Here is a tiny trained network, its code and every weight. The questions are about switching its units off for an input and a target symbol, where a switched-off unit gives its printed mean instead of its output.

import numpy as np


def w(rows, s, z=0):
    codes = np.array(rows[::2]) - 128.0
    scale = np.full(codes.shape[1], s)
    scale[-1] = z or s
    return codes * scale


def norm(h):
    return h / np.sqrt((h * h).mean(-1, keepdims=True) + 1e-5)


def f(y):
    return y / 2 * (1 + np.tanh(0.7978845608 * (y + 0.044715 * y**3)))


def softmax(a):
    e = np.exp(a - a.max(-1, keepdims=True))
    return e / e.sum(-1, keepdims=True)


def log_softmax(a):
    a = a - a.max(-1, keepdims=True)
    return a - np.log(np.exp(a).sum(-1, keepdims=True))


def net(x, mask):
    ids = ['αβεημξπφω'.index(c) for c in x.split()]
    T = len(ids)
    res = E[ids] + P[:T]
    u = 0
    for l in range(3):
        q, k, v = (norm(res) @ M[l].T for M in (Q, K, V))
        z = softmax(np.where(np.tri(T) > 0, q @ k.T / 2**0.5, -1e9)) @ v
        res = res + np.where(mask[u], z, O[l][:, -1]) @ O[l][:, :-1]
        u += 1
        y = f(norm(res) @ A[l][:, :-1].T + A[l][:, -1])
        res = res + np.where(mask[u : u + 4], y, B[l][:, -1]) @ B[l][:, :-1]
        u += 4
    return log_softmax(norm(res)[-1] @ U[:, :-1].T + U[:, -1])


Q, K, V, O, A, B = {}, {}, {}, {}, {}, {}
E = w([
[103,67,184,5,146,147,176,208],'α',
[195,154,167,171,83,103,200,155],'β',
[110,123,150,150,124,223,107,101],'ε',
[158,135,185,239,124,87,123,182],'η',
[83,125,208,133,210,118,123,108],'μ',
[114,136,151,85,42,129,152,117],'ξ',
[154,124,93,109,228,71,173,53],'π',
[162,117,167,89,116,147,99,134],'φ',
[222,170,96,69,154,105,111,112],'ω',
],0.011)
P = w([
[125,187,61,161,99,91,46,107],'0',
[156,101,69,65,186,156,119,217],'1',
[115,185,74,180,105,93,62,99],'2',
[145,24,139,104,146,183,179,172],'3',
[103,184,92,173,110,103,75,97],'4',
[170,65,214,61,114,197,195,138],'5',
[101,183,97,175,111,99,82,94],'6',
[211,206,179,108,110,254,170,146],'7',
[105,173,90,167,110,94,85,90],'8',
],0.0061)
Q[0] = w([
[205,134,33,45,50,121,168,154],'L0H0',
[162,180,188,195,105,3,201,193],'L0H0',
],0.019)
K[0] = w([
[146,129,92,61,6,110,165,139],'L0H0',
[187,161,163,175,146,44,200,198],'L0H0',
],0.021)
V[0] = w([
[254,36,207,131,131,158,180,85],'L0H0',
[90,63,60,173,176,40,64,184],'L0H0',
],0.0053)
O[0] = w([
[223,109,2,153,99,115,60,52,104],'L0H0',
[204,164,241,108,14,176,179,54,1],'L0H0',
],0.0032,0.0025)
A[0] = w([
[73,163,106,135,66,79,97,81,4],'L0N0',
[197,70,120,93,226,208,117,143,58],'L0N1',
[144,81,195,143,54,212,242,37,129],'L0N2',
[148,90,171,137,152,96,2,140,125],'L0N3',
],0.0094,0.0035)
B[0] = w([
[3,87,161,60,106,212,182,68,253],'L0N0',
[134,150,166,130,83,81,174,239,246],'L0N1',
[10,194,141,194,187,142,63,177,254],'L0N2',
[181,100,126,62,31,211,45,99,211],'L0N3',
],0.007,0.003)
Q[1] = w([
[11,203,1,31,192,113,237,23],'L1H0',
[97,55,159,35,38,252,15,114],'L1H0',
],0.0081)
K[1] = w([
[112,62,90,78,243,155,253,64],'L1H0',
[58,101,180,86,64,182,34,157],'L1H0',
],0.0078)
V[1] = w([
[3,95,93,91,51,32,112,105],'L1H0',
[125,196,79,75,94,106,67,59],'L1H0',
],0.0073)
O[1] = w([
[224,175,160,251,21,148,100,42,251],'L1H0',
[167,66,142,245,186,58,176,117,163],'L1H0',
],0.0033,0.0018)
A[1] = w([
[95,71,102,56,129,134,121,248,144],'L1N0',
[129,123,132,178,137,235,179,106,165],'L1N1',
[150,157,195,91,203,151,65,85,107],'L1N2',
[170,149,95,97,170,133,73,126,3],'L1N3',
],0.014,0.0033)
B[1] = w([
[198,139,86,10,147,92,136,110,246],'L1N0',
[89,131,151,81,165,63,91,163,175],'L1N1',
[181,46,109,190,127,89,140,115,166],'L1N2',
[81,133,58,160,92,117,158,166,133],'L1N3',
],0.013,0.011)
Q[2] = w([
[208,24,167,210,110,69,141,241],'L2H0',
[95,124,143,97,7,151,52,156],'L2H0',
],0.012)
K[2] = w([
[171,117,96,254,109,146,88,126],'L2H0',
[109,127,162,99,108,148,78,156],'L2H0',
],0.015)
V[2] = w([
[168,102,169,23,51,54,253,184],'L2H0',
[33,200,152,37,159,239,169,73],'L2H0',
],0.0069)
O[2] = w([
[208,63,78,1,133,110,160,86,253],'L2H0',
[228,67,110,189,83,112,141,58,81],'L2H0',
],0.0051,0.0052)
A[2] = w([
[67,92,123,161,94,99,178,86,108],'L2N0',
[164,207,124,181,204,139,172,6,43],'L2N1',
[116,145,184,242,99,175,138,97,6],'L2N2',
[134,140,133,21,203,191,247,227,94],'L2N3',
],0.013,0.0017)
B[2] = w([
[112,182,110,90,130,158,179,14,171],'L2N0',
[192,190,110,165,183,255,81,117,136],'L2N1',
[233,224,156,128,13,107,182,144,153],'L2N2',
[54,97,199,235,140,228,211,189,247],'L2N3',
],0.0091,0.012)
U = w([
[219,98,117,33,166,132,204,161,83],'α',
[63,73,193,187,118,249,197,168,96],'β',
[88,131,177,121,204,81,46,162,226],'ε',
[190,218,193,163,40,108,135,150,131],'η',
[204,42,166,229,142,79,164,66,95],'μ',
[58,136,168,94,79,155,160,6,159],'ξ',
[188,181,107,172,206,223,94,63,184],'π',
[150,44,133,129,54,231,44,120,100],'φ',
[103,143,1,177,112,115,164,143,1],'ω',
],0.0057,0.00082)

Each question gives the input, a string of symbols that net reads in full, and the target symbol t.
The units are the heads (2 rows each of Q, K, V and O) and the neurons (one row each of A and B). Each row of codes is followed by its name. A weight is (code - 128) times the scale printed after its matrix; where a second scale follows, it is the last column's (O, A, B and U).
mask holds one flag per unit, layer by layer, with each layer's heads first. A switched-off unit (its flag False) gives its mean, the last column of its rows in O or B, instead of its output. The means were averaged over made-up inputs and are rounded, as every weight is.
A unit's drop is (log p(t) with every unit on - log p(t) with that unit switched off) / (log p(t) with every unit on - log p(t) with every unit switched off).
The circuit of an input: a set's keep is (log p(t) with only the set's units on - log p(t) with every unit switched off) / (log p(t) with every unit on - log p(t) with every unit switched off). Starting from the 12 units with the biggest drops (on a tie, the unit counted first), units are removed one at a time, each time the one whose removal leaves the highest keep (on an exact tie, the one counted first), for as long as the keep stays at least 0.8.
circuit, biggest first: the units of the circuit, biggest drop first
k most important neurons: the k neurons with the biggest drops, biggest first
k most important neurons of layer l: the k neurons of layer l with the biggest drops, biggest first
drop when u is switched off: that unit's drop, to one decimal
input η ε ξ η ε μ ξ ξ, target ε: 3 most important neurons : [L0N1, L0N2, L1N0]
input η η π μ ξ ξ ξ ξ π, target π: 2 most important neurons : [L2N1, L1N0]
input ω ω ω μ ξ ξ, target β: 3 most important neurons : [L0N3, L0N2, L2N3]
input ξ β ξ ε ξ ξ, target η: circuit, biggest first : [L1H0, L1N0, L2H0, L2N2]
input μ π η ξ α β π ξ, target β: 4 most important neurons : [L0N0, L1N2, L0N3, L0N2]
input η ε η η π π, target β: most important neuron of layer 2 : [L2N3]
input β ξ ξ β ξ μ ω ε, target α: 4 most important neurons : [L1N0, L0N1, L0N0, L0N2]
input β ξ φ π ξ ξ π, target π: 3 most important neurons : [L2N1, L0N1, L1N0]
input η ξ η ξ π ξ, target ε: 4 most important neurons : [L0N2, L0N1, L2N3, L1N2]
input π η η η, target ε: 3 most important neurons : [L1N0, L0N1, L0N2]
input η η ξ η, target ε: circuit, biggest first : [L0H0, L1N0, L1N1, L2N3]
input φ μ π η ω ξ β π, target β: 2 most important neurons : [L2N3, L0N3]
input ξ ξ ξ ε ξ ε α ξ η, target η: 3 most important neurons : [L1N0, L2N2, L2N3]
input ξ ξ μ ξ ξ ξ β ξ, target η: 3 most important neurons : [L1N0, L0N2, L2N2]
input π μ α α β, target β: 2 most important neurons : [L0N2, L1N0]
input ε μ μ ξ ξ ξ μ ξ β, target β: 2 most important neurons of layer 1 : [L1N1, L1N0]
input α ξ η β ξ ξ π ε, target α: 2 most important neurons of layer 0 : [L0N1, L0N2]
input ξ μ π φ ξ μ φ, target φ: most important neuron of layer 0 : [L0N3]
input η φ ω, target ω: drop when L1N3 is switched off : 0.5
input η ξ η, target η: drop when L2N3 is switched off : 0.3
input η ξ ω ξ β ξ π ξ ε, target ε: drop when L1N1 is switched off : 0.9
